Here is a tiny trained network, its code and every weight. The questions are about switching its units off for an input and a target symbol, where a switched-off unit gives its printed mean instead of its output.

import numpy as np


def w(rows, s, z=0):
    codes = np.array(rows[::2]) - 128.0
    scale = np.full(codes.shape[1], s)
    scale[-1] = z or s
    return codes * scale


def norm(h):
    return h / np.sqrt((h * h).mean(-1, keepdims=True) + 1e-5)


def f(y):
    return np.maximum(y, 0)


def softmax(a):
    e = np.exp(a - a.max(-1, keepdims=True))
    return e / e.sum(-1, keepdims=True)


def log_softmax(a):
    a = a - a.max(-1, keepdims=True)
    return a - np.log(np.exp(a).sum(-1, keepdims=True))


def net(x, mask):
    ids = ['ΞΦΨαβγεθμστω'.index(c) for c in x.split()]
    T = len(ids)
    res = E[ids] + P[:T]
    r = norm(res)
    for j in range(3):
        rows = slice(4 * j, 4 * j + 4)
        q, k, v = (r @ M[0][rows].T for M in (Q, K, V))
        z = softmax(np.where(np.tri(T) > 0, q @ k.T / 4**0.5, -1e9)) @ v
        o = O[0][rows]
        res = res + np.where(mask[j], z, o[:, -1]) @ o[:, :-1]
    y = f(norm(res) @ A[0][:, :-1].T + A[0][:, -1])
    res = res + np.where(mask[3:11], y, B[0][:, -1]) @ B[0][:, :-1]
    return log_softmax(norm(res)[-1] @ U[:, :-1].T + U[:, -1])


Q, K, V, O, A, B = {}, {}, {}, {}, {}, {}
E = w([
[179,75,123,253],'Ξ',
[209,139,140,110],'Φ',
[89,139,162,72],'Ψ',
[54,217,95,15],'α',
[147,97,108,125],'β',
[106,128,176,142],'γ',
[169,204,119,231],'ε',
[248,161,204,150],'θ',
[55,160,136,182],'μ',
[89,146,48,55],'σ',
[56,31,112,162],'τ',
[69,201,28,238],'ω',
],0.0071)
P = w([
[177,173,109,126],'0',
[105,244,38,205],'1',
[93,45,242,31],'2',
[177,187,113,124],'3',
[95,233,32,204],'4',
[79,61,246,20],'5',
[182,193,114,123],'6',
[91,219,25,204],'7',
[74,62,249,26],'8',
[194,190,112,120],'9',
[89,215,25,201],'10',
[71,64,254,18],'11',
[202,185,114,117],'12',
],0.0039)
Q[0] = w([
[154,70,108,120],'head 1',
[126,172,170,65],'head 1',
[161,78,90,94],'head 1',
[252,121,138,177],'head 1',
[89,128,126,94],'head 2',
[121,80,109,104],'head 2',
[70,109,107,60],'head 2',
[159,191,97,131],'head 2',
[135,183,79,88],'head 3',
[113,101,181,83],'head 3',
[85,103,157,127],'head 3',
[170,180,150,162],'head 3',
],0.018)
K[0] = w([
[164,71,102,107],'head 1',
[120,153,208,85],'head 1',
[148,28,124,90],'head 1',
[249,126,168,156],'head 1',
[71,137,102,115],'head 2',
[132,70,113,120],'head 2',
[49,117,88,90],'head 2',
[166,183,176,72],'head 2',
[127,182,107,84],'head 3',
[160,51,137,60],'head 3',
[99,52,161,123],'head 3',
[165,174,185,156],'head 3',
],0.015)
V[0] = w([
[81,169,103,158],'head 1',
[4,95,45,172],'head 1',
[236,151,44,99],'head 1',
[138,52,117,105],'head 1',
[122,89,143,153],'head 2',
[135,24,168,213],'head 2',
[155,165,82,126],'head 2',
[115,93,148,143],'head 2',
[146,36,140,135],'head 3',
[144,186,101,131],'head 3',
[121,118,133,125],'head 3',
[102,94,162,121],'head 3',
],0.0042)
O[0] = w([
[159,138,85,83,172],'head 1',
[233,243,139,127,211],'head 1',
[171,96,47,218,123],'head 1',
[130,164,192,185,107],'head 1',
[119,91,76,168,90],'head 2',
[114,27,2,192,5],'head 2',
[109,157,151,85,159],'head 2',
[125,109,99,158,99],'head 2',
[176,95,229,48,64],'head 3',
[98,134,58,147,161],'head 3',
[131,127,139,132,126],'head 3',
[150,141,177,127,109],'head 3',
],0.0033,0.0032)
A[0] = w([
[151,195,89,193,254],'neuron 1',
[197,152,174,89,118],'neuron 2',
[58,136,184,119,163],'neuron 3',
[75,105,34,102,10],'neuron 4',
[19,24,113,62,86],'neuron 5',
[121,155,154,242,226],'neuron 6',
[1,73,204,103,201],'neuron 7',
[160,158,188,26,45],'neuron 8',
],0.0083,0.0019)
B[0] = w([
[171,51,203,188,254],'neuron 1',
[66,197,91,98,168],'neuron 2',
[152,55,152,176,191],'neuron 3',
[161,140,222,72,173],'neuron 4',
[155,214,175,245,189],'neuron 5',
[55,176,42,2,185],'neuron 6',
[161,197,219,21,220],'neuron 7',
[91,2,25,159,230],'neuron 8',
],0.0086,0.0056)
U = w([
[71,2,106,226,146],'Ξ',
[225,53,146,170,111],'Φ',
[46,66,196,13,134],'Ψ',
[26,171,109,148,40],'α',
[219,10,142,133,51],'β',
[249,218,194,88,184],'γ',
[164,103,69,175,107],'ε',
[100,194,98,81,4],'θ',
[21,96,221,171,145],'μ',
[218,59,56,43,146],'σ',
[67,201,56,124,164],'τ',
[135,168,70,175,165],'ω',
],0.0081,0.0038)

Each question gives the input, a string of symbols that net reads in full, and the target symbol t.
The units are the heads (4 rows each of Q, K, V and O) and the neurons (one row each of A and B). Each row of codes is followed by its name. A weight is (code - 128) times the scale printed after its matrix; where a second scale follows, it is the last column's (O, A, B and U).
mask holds one flag per unit, heads first, then neurons. A switched-off unit (its flag False) gives its mean, the last column of its rows in O or B, instead of its output. The means were averaged over made-up inputs and are rounded, as every weight is.
A unit's drop is (log p(t) with every unit on - log p(t) with that unit switched off) / (log p(t) with every unit on - log p(t) with every unit switched off).
The circuit of an input: a set's keep is (log p(t) with only the set's units on - log p(t) with every unit switched off) / (log p(t) with every unit on - log p(t) with every unit switched off). Starting from all 11 units, units are removed one at a time, each time the one whose removal leaves the highest keep (on an exact tie, the one counted first), for as long as the keep stays at least 0.8.
units of the circuit, in order: the units of the circuit, biggest drop first
k most important neurons: the k neurons with the biggest drops, biggest first
heads that matter: for each layer, one digit per head in row order, 1 if its drop is at least 0.15 and else 0, layers parted by /
drop of u: that unit's drop, to one decimal
input σ τ Ψ, target γ: units of the circuit, in order	neuron 7
input τ Ξ Ψ, target γ: units of the circuit, in order	neuron 7; neuron 5
input σ Ψ θ, target Ψ: units of the circuit, in order	head 1; neuron 1
input Φ σ ω σ ε γ Ψ σ β σ σ, target γ: heads that matter	000
input τ τ σ τ σ Ψ σ Ψ σ σ Ψ θ, target Ψ: heads that matter	100
input τ τ σ, target γ: 3 most important neurons	neuron 5; neuron 7; neuron 1
input σ σ σ σ σ σ Φ ω Ψ τ τ, target Ψ: units of the circuit, in order	neuron 6; neuron 4
input Ξ σ Ξ, target Ψ: heads that matter	101
input σ σ γ β Ψ σ μ σ τ μ Ψ, target Ξ: heads that matter	110
input ω Φ Ψ Ψ σ ε, target Ψ: heads that matter	100
input σ σ Ξ, target Ψ: heads that matter	101
input σ τ α μ σ σ Ψ σ τ σ Ψ, target Ξ: units of the circuit, in order	neuron 7; neuron 6; head 1
input β σ σ Ξ σ μ Ψ σ ε σ θ, target σ: heads that matter	110
input σ σ τ Ξ τ σ τ σ Φ Ψ τ σ τ, target σ: most important neuron	neuron 5
input σ σ Φ ω σ Ψ σ Ψ Ξ ω Ψ σ τ, target τ: drop of head 1	0.6
input ω τ σ σ σ β μ σ σ Ξ, target Ξ: drop of head 1	0.2
input Ψ μ β, target γ: drop of head 3	-0.4
